Below are the code and all the weights of a small trained network. Each question names an input and a class and asks about switching units off, where a switched-off unit gives its printed mean instead of its output.

import numpy as np


def w(rows, s, z=0):
    codes = np.array(rows[::2]) - 128.0
    scale = np.full(codes.shape[1], s)
    scale[-1] = z or s
    return codes * scale


def f(y):
    return np.maximum(y, 0)


def log_softmax(a):
    a = a - a.max(-1, keepdims=True)
    return a - np.log(np.exp(a).sum(-1, keepdims=True))


def net(x, mask):
    res = np.array(x, float).reshape(1, 7) / 4 @ E
    y = f(res @ A[0][:, :-1].T + A[0][:, -1])
    res = res + np.where(mask, y, B[0][:, -1]) @ B[0][:, :-1]
    return log_softmax(res[-1] @ U[:, :-1].T + U[:, -1])


A, B = {}, {}
E = w([
[223,193,218,75,125,119,124,171],'x0',
[21,194,174,139,128,108,159,167],'x1',
[113,126,145,154,109,17,16,112],'x2',
[88,25,197,86,104,105,154,144],'x3',
[143,143,171,184,41,173,158,60],'x4',
[179,139,101,180,135,4,255,150],'x5',
[123,118,138,129,132,127,128,127],'x6',
],0.0074)
A[0] = w([
[149,169,174,169,31,178,135,66,93],'neuron 0',
[239,192,220,72,119,141,139,158,95],'neuron 1',
[134,134,143,98,183,85,93,137,87],'neuron 2',
[28,171,176,133,112,148,134,175,113],'neuron 3',
[68,58,37,179,164,111,141,69,99],'neuron 4',
[129,113,115,120,139,137,135,133,2],'neuron 5',
[118,130,110,90,181,116,117,140,74],'neuron 6',
[80,49,208,72,117,169,95,119,121],'neuron 7',
[158,153,204,63,135,67,81,133,121],'neuron 8',
[141,150,195,171,71,145,160,46,89],'neuron 9',
[125,125,133,95,158,180,195,120,195],'neuron 10',
[165,63,94,76,117,124,115,104,117],'neuron 11',
[119,114,105,104,177,198,190,158,101],'neuron 12',
[217,74,121,97,127,158,95,108,141],'neuron 13',
[195,103,93,132,150,111,144,92,108],'neuron 14',
[187,106,118,116,152,134,127,47,92],'neuron 15',
[120,111,112,80,208,123,119,147,82],'neuron 16',
[114,97,182,166,88,132,132,75,145],'neuron 17',
[188,91,127,113,153,138,96,71,99],'neuron 18',
[123,148,156,163,94,154,145,78,89],'neuron 19',
[98,123,125,165,108,19,19,100,141],'neuron 20',
[134,147,94,84,229,125,115,177,97],'neuron 21',
[60,225,154,122,141,117,148,136,84],'neuron 22',
[188,101,62,122,156,142,103,99,138],'neuron 23',
[133,67,151,113,121,40,212,102,143],'neuron 24',
[182,162,175,74,155,106,133,178,105],'neuron 25',
[88,150,131,52,122,223,23,100,101],'neuron 26',
[111,113,110,64,230,104,104,216,136],'neuron 27',
[149,254,69,170,192,156,89,82,131],'neuron 28',
],0.0087,0.015)
B[0] = w([
[179,32,59,113,41,36,127,148,171],'neuron 0',
[2,160,19,150,130,196,62,113,203],'neuron 1',
[187,125,102,119,77,130,152,115,148],'neuron 2',
[66,113,208,146,91,62,176,41,178],'neuron 3',
[43,162,27,142,138,168,42,108,197],'neuron 4',
[182,114,119,202,118,65,164,124,128],'neuron 5',
[186,65,70,54,40,33,108,86,132],'neuron 6',
[177,156,122,191,234,136,131,209,197],'neuron 7',
[92,122,87,129,159,207,113,97,202],'neuron 8',
[177,71,54,68,57,38,71,159,163],'neuron 9',
[168,125,191,81,169,180,62,86,229],'neuron 10',
[75,104,212,177,87,97,173,91,163],'neuron 11',
[210,193,124,53,76,224,171,67,161],'neuron 12',
[75,123,196,145,136,68,152,69,195],'neuron 13',
[95,163,147,141,136,94,203,117,163],'neuron 14',
[62,153,174,138,89,70,185,146,146],'neuron 15',
[194,56,63,74,33,71,96,162,144],'neuron 16',
[136,70,114,104,98,107,72,143,189],'neuron 17',
[74,163,182,163,90,104,210,87,152],'neuron 18',
[153,75,63,81,78,63,150,105,142],'neuron 19',
[218,181,160,36,143,246,164,53,254],'neuron 20',
[175,62,87,122,30,58,153,119,169],'neuron 21',
[56,165,198,161,92,53,221,60,158],'neuron 22',
[74,158,193,132,126,96,145,111,187],'neuron 23',
[182,185,133,191,209,162,113,224,231],'neuron 24',
[73,135,66,166,137,176,104,135,182],'neuron 25',
[179,252,56,211,149,69,200,207,207],'neuron 26',
[142,44,120,106,29,37,112,115,216],'neuron 27',
[149,30,229,139,242,150,64,215,214],'neuron 28',
],0.0079,0.0096)
U = w([
[194,62,55,66,40,20,98,143,68],'0',
[212,231,54,202,164,79,215,223,44],'1',
[138,75,202,118,177,127,68,172,255],'2',
[7,150,23,124,107,177,57,87,46],'3',
[54,159,217,130,92,58,196,67,53],'4',
[144,111,173,98,140,131,81,129,233],'5',
[232,184,137,35,108,201,143,56,15],'6',
],0.011)

Each question gives the input, the list of numbers given to net, and the class t.
The units are the neurons (one row each of A and B). Each row of codes is followed by its name. A weight is (code - 128) times the scale printed after its matrix; where a second scale follows, it is the last column's (A, B and U).
mask holds one flag per neuron, in row order. A switched-off neuron (its flag False) gives its mean, the last column of its row in B, instead of its output. The means were averaged over made-up inputs and are rounded, as every weight is.
A unit's drop is (log p(t) with every unit on - log p(t) with that unit switched off) / (log p(t) with every unit on - log p(t) with every unit switched off).
The circuit of an input: a set's keep is (log p(t) with only the set's units on - log p(t) with every unit switched off) / (log p(t) with every unit on - log p(t) with every unit switched off). Starting from the 12 units with the biggest drops (on a tie, the unit counted first), units are removed one at a time, each time the one whose removal leaves the highest keep (on an exact tie, the one counted first), for as long as the keep stays at least 0.8.
circuit, biggest first: the units of the circuit, biggest drop first
unit that matters most: the unit with the biggest drop
top k neurons: the k neurons with the biggest drops, biggest first
drop when u is switched off: that unit's drop, to one decimal
input [-8,-2,-4,1,5,5,-6], class 3: unit that matters most => neuron 4
input [7,8,7,0,6,-5,-4], class 4: top 4 neurons => neuron 3; neuron 22; neuron 4; neuron 24
input [6,8,-3,6,-2,1,6], class 4: top 2 neurons => neuron 3; neuron 22
input [-1,8,-2,-4,2,1,-7], class 4: top 2 neurons => neuron 22; neuron 3
input [7,-8,5,6,4,-6,-1], class 4: circuit, biggest first => neuron 13; neuron 18
input [2,5,1,-2,-5,5,-8], class 5: top 3 neurons => neuron 26; neuron 7; neuron 0
input [-8,3,0,3,2,7,8], class 3: top 3 neurons => neuron 4; neuron 26; neuron 7
input [-4,-1,7,0,7,5,4], class 0: top 4 neurons => neuron 9; neuron 17; neuron 10; neuron 0
input [4,-8,5,2,-3,7,2], class 4: top 4 neurons => neuron 26; neuron 13; neuron 11; neuron 7
input [-4,-2,-8,6,-6,-2,4], class 6: top 3 neurons => neuron 12; neuron 28; neuron 10
input [3,-6,-7,-3,-4,6,-2], class 6: top 3 neurons => neuron 12; neuron 10; neuron 26
input [-7,-4,1,-6,-2,4,-5], class 3: top 4 neurons => neuron 4; neuron 7; neuron 24; neuron 10
input [6,8,8,1,-7,-7,-6], class 4: top 2 neurons => neuron 3; neuron 22
input [3,7,7,8,6,2,3], class 2: circuit, biggest first => neuron 24
input [-6,5,-3,-6,8,0,8], class 0: circuit, biggest first => neuron 0; neuron 9
input [-4,7,-8,-6,3,-6,-6], class 6: drop when neuron 22 is switched off => -0.1
input [-3,-3,8,-6,-6,7,0], class 6: drop when neuron 26 is switched off => 0.2
input [4,-2,5,1,6,-4,5], class 0: drop when neuron 9 is switched off => 0.2
